Here is a tiny trained network, its code and every weight. The questions are about switching its units off for an input and a class, where a switched-off unit gives its printed mean instead of its output.

import numpy as np


def w(rows, s, z=0):
    codes = np.array(rows[::2]) - 128.0
    scale = np.full(codes.shape[1], s)
    scale[-1] = z or s
    return codes * scale


def f(y):
    return np.maximum(y, 0)


def log_softmax(a):
    a = a - a.max(-1, keepdims=True)
    return a - np.log(np.exp(a).sum(-1, keepdims=True))


def net(x, mask):
    res = np.array(x, float).reshape(1, 5) / 4 @ E
    y = f(res @ A[0][:, :-1].T + A[0][:, -1])
    res = res + np.where(mask, y, B[0][:, -1]) @ B[0][:, :-1]
    return log_softmax(res[-1] @ U[:, :-1].T + U[:, -1])


A, B = {}, {}
E = w([
[229,175,101,137,166,211,197,2],'x0',
[217,51,46,145,56,214,58,176],'x1',
[31,220,57,104,184,202,48,130],'x2',
[132,194,94,149,168,151,219,252],'x3',
[34,228,135,159,5,195,155,102],'x4',
],0.0083)
A[0] = w([
[77,153,161,138,34,186,170,108,34],'neuron 0',
[131,142,116,88,188,182,210,216,132],'neuron 1',
[191,71,82,94,36,196,87,142,86],'neuron 2',
[76,91,148,122,113,117,123,200,74],'neuron 3',
[107,103,152,140,150,123,159,114,50],'neuron 4',
[200,104,81,110,65,181,86,164,98],'neuron 5',
[166,133,146,157,176,141,108,118,97],'neuron 6',
[101,140,152,127,185,74,147,116,96],'neuron 7',
[102,136,127,131,141,79,131,84,137],'neuron 8',
[154,124,103,104,133,142,153,43,60],'neuron 9',
[210,162,116,147,140,198,208,27,59],'neuron 10',
[150,74,167,116,83,95,64,42,32],'neuron 11',
[98,114,160,105,105,80,84,148,87],'neuron 12',
[123,153,120,123,94,53,93,173,56],'neuron 13',
[77,119,127,120,157,149,18,56,98],'neuron 14',
[183,121,110,122,220,103,122,99,67],'neuron 15',
[139,165,97,114,86,106,144,106,74],'neuron 16',
[53,83,141,144,89,71,86,187,84],'neuron 17',
[130,117,80,152,128,115,121,123,58],'neuron 18',
[101,106,123,144,108,115,67,173,118],'neuron 19',
[173,109,105,134,126,155,79,159,89],'neuron 20',
[123,75,98,84,163,95,124,115,52],'neuron 21',
[207,76,179,153,42,70,226,131,31],'neuron 22',
[187,92,107,154,86,203,108,166,82],'neuron 23',
[67,177,128,144,209,179,60,119,43],'neuron 24',
[145,150,103,157,145,159,192,247,49],'neuron 25',
[153,171,107,159,135,123,161,192,91],'neuron 26',
[89,115,154,131,110,91,117,157,1],'neuron 27',
[130,96,96,138,109,164,121,130,18],'neuron 28',
[145,143,112,132,183,191,131,93,74],'neuron 29',
[108,136,77,132,167,208,65,154,57],'neuron 30',
[175,74,188,117,46,88,204,132,8],'neuron 31',
[113,76,142,138,99,94,45,34,72],'neuron 32',
[82,142,144,124,3,146,131,69,52],'neuron 33',
[175,82,125,126,245,78,53,148,71],'neuron 34',
[104,167,185,109,166,82,161,100,86],'neuron 35',
[109,189,127,132,17,148,170,137,49],'neuron 36',
[157,86,163,118,190,131,110,148,40],'neuron 37',
[101,147,186,127,137,80,149,93,109],'neuron 38',
[61,137,149,131,193,98,159,65,45],'neuron 39',
[62,136,163,100,184,72,224,77,83],'neuron 40',
[92,155,73,103,226,153,68,127,35],'neuron 41',
],0.011,0.003)
B[0] = w([
[82,28,123,155,138,106,154,140,203],'neuron 0',
[177,165,113,140,118,171,212,151,224],'neuron 1',
[124,180,164,195,130,106,74,144,230],'neuron 2',
[168,107,147,82,115,168,96,98,187],'neuron 3',
[107,138,128,129,126,123,115,139,148],'neuron 4',
[106,159,171,186,146,110,77,128,213],'neuron 5',
[101,94,146,125,123,140,141,118,158],'neuron 6',
[104,149,134,179,128,129,101,125,184],'neuron 7',
[127,157,138,152,122,123,120,150,166],'neuron 8',
[153,131,162,83,107,175,115,111,176],'neuron 9',
[163,94,183,33,124,215,67,88,228],'neuron 10',
[154,192,108,134,145,165,235,150,224],'neuron 11',
[160,123,164,94,114,163,115,104,182],'neuron 12',
[151,106,135,95,123,162,94,107,171],'neuron 13',
[163,192,86,114,137,133,210,145,210],'neuron 14',
[102,29,140,140,121,130,136,147,197],'neuron 15',
[127,99,132,125,129,141,117,139,146],'neuron 16',
[153,110,171,59,124,195,83,90,217],'neuron 17',
[140,125,108,157,108,133,114,114,138],'neuron 18',
[134,133,163,109,121,176,85,106,190],'neuron 19',
[101,142,153,167,140,121,103,129,179],'neuron 20',
[108,79,131,136,124,125,140,163,170],'neuron 21',
[95,163,44,50,128,50,121,101,254],'neuron 22',
[129,164,141,187,125,119,80,135,202],'neuron 23',
[118,145,82,78,118,50,109,109,207],'neuron 24',
[156,187,125,148,143,166,218,140,221],'neuron 25',
[153,160,123,141,130,153,188,134,186],'neuron 26',
[129,106,137,104,146,167,87,95,162],'neuron 27',
[126,133,150,157,100,98,124,116,153],'neuron 28',
[140,119,141,71,112,171,89,114,173],'neuron 29',
[118,142,96,89,127,54,111,107,201],'neuron 30',
[115,158,58,64,133,61,126,117,225],'neuron 31',
[182,188,103,151,133,170,209,156,224],'neuron 32',
[99,35,122,159,133,123,168,160,212],'neuron 33',
[76,5,131,170,126,114,165,142,232],'neuron 34',
[141,155,155,183,119,112,92,135,193],'neuron 35',
[105,28,122,158,134,98,162,159,204],'neuron 36',
[99,63,127,138,114,115,141,137,177],'neuron 37',
[123,168,142,164,131,115,99,140,185],'neuron 38',
[134,150,146,182,136,104,86,127,189],'neuron 39',
[127,179,154,202,132,129,69,144,220],'neuron 40',
[99,132,72,69,130,66,128,116,204],'neuron 41',
],0.023,0.013)
U = w([
[125,201,185,183,141,76,81,151,127],'0',
[171,117,179,24,122,175,117,92,255],'1',
[87,38,132,124,139,90,201,176,37],'2',
[118,186,54,31,139,19,148,114,114],'3',
[191,201,119,113,153,151,255,172,106],'4',
],0.0078,0.00092)

Each question gives the input, the list of numbers given to net, and the class t.
The units are the neurons (one row each of A and B). Each row of codes is followed by its name. A weight is (code - 128) times the scale printed after its matrix; where a second scale follows, it is the last column's (A, B and U).
mask holds one flag per neuron, in row order. A switched-off neuron (its flag False) gives its mean, the last column of its row in B, instead of its output. The means were averaged over made-up inputs and are rounded, as every weight is.
A unit's drop is (log p(t) with every unit on - log p(t) with that unit switched off) / (log p(t) with every unit on - log p(t) with every unit switched off).
The circuit of an input: a set's keep is (log p(t) with only the set's units on - log p(t) with every unit switched off) / (log p(t) with every unit on - log p(t) with every unit switched off). Starting from the 12 units with the biggest drops (on a tie, the unit counted first), units are removed one at a time, each time the one whose removal leaves the highest keep (on an exact tie, the one counted first), for as long as the keep stays at least 0.8.
units of the circuit, in order: the units of the circuit, biggest drop first
top k neurons: the k neurons with the biggest drops, biggest first
drop of u: that unit's drop, to one decimal
input [8,1,5,-1,4], class 1: units of the circuit, in order	[neuron 10]
input [-4,1,-5,-2,2], class 3: top 3 neurons	[neuron 22; neuron 10; neuron 31]
input [5,-2,6,-7,-6], class 4: top 2 neurons	[neuron 14; neuron 32]
input [2,-2,-5,3,4], class 3: top 2 neurons	[neuron 22; neuron 34]
input [8,-8,-3,-8,0], class 0: top 2 neurons	[neuron 40; neuron 39]
input [5,1,7,2,3], class 3: top 3 neurons	[neuron 24; neuron 30; neuron 41]
input [7,-2,-8,-3,-1], class 3: top 3 neurons	[neuron 22; neuron 31; neuron 17]
input [-1,2,-7,-7,3], class 3: top 3 neurons	[neuron 22; neuron 31; neuron 1]
input [-3,0,1,7,-7], class 2: top 2 neurons	[neuron 34; neuron 32]
input [-8,5,6,6,7], class 1: top 2 neurons	[neuron 17; neuron 3]
input [1,-5,0,-4,6], class 2: top 4 neurons	[neuron 33; neuron 0; neuron 36; neuron 2]
input [3,-1,-7,7,2], class 3: top 2 neurons	[neuron 22; neuron 31]
input [7,7,-6,4,8], class 2: top 4 neurons	[neuron 36; neuron 0; neuron 33; neuron 40]
input [-4,-1,0,2,5], class 2: units of the circuit, in order	[neuron 36]
input [-5,5,-3,5,3], class 0: top 2 neurons	[neuron 10; neuron 5]
input [-7,0,-8,7,3], class 3: top 3 neurons	[neuron 22; neuron 31; neuron 10]
input [-3,3,-1,4,-8], class 2: drop of neuron 34	0.0
input [8,-8,-5,5,2], class 0: drop of neuron 17	0.1
input [3,-5,7,1,-1], class 3: drop of neuron 41	1.4
input [8,-2,-8,-5,6], class 1: units of the circuit, in order	[neuron 10]
input [8,-2,2,6,-3], class 1: drop of neuron 10	0.9
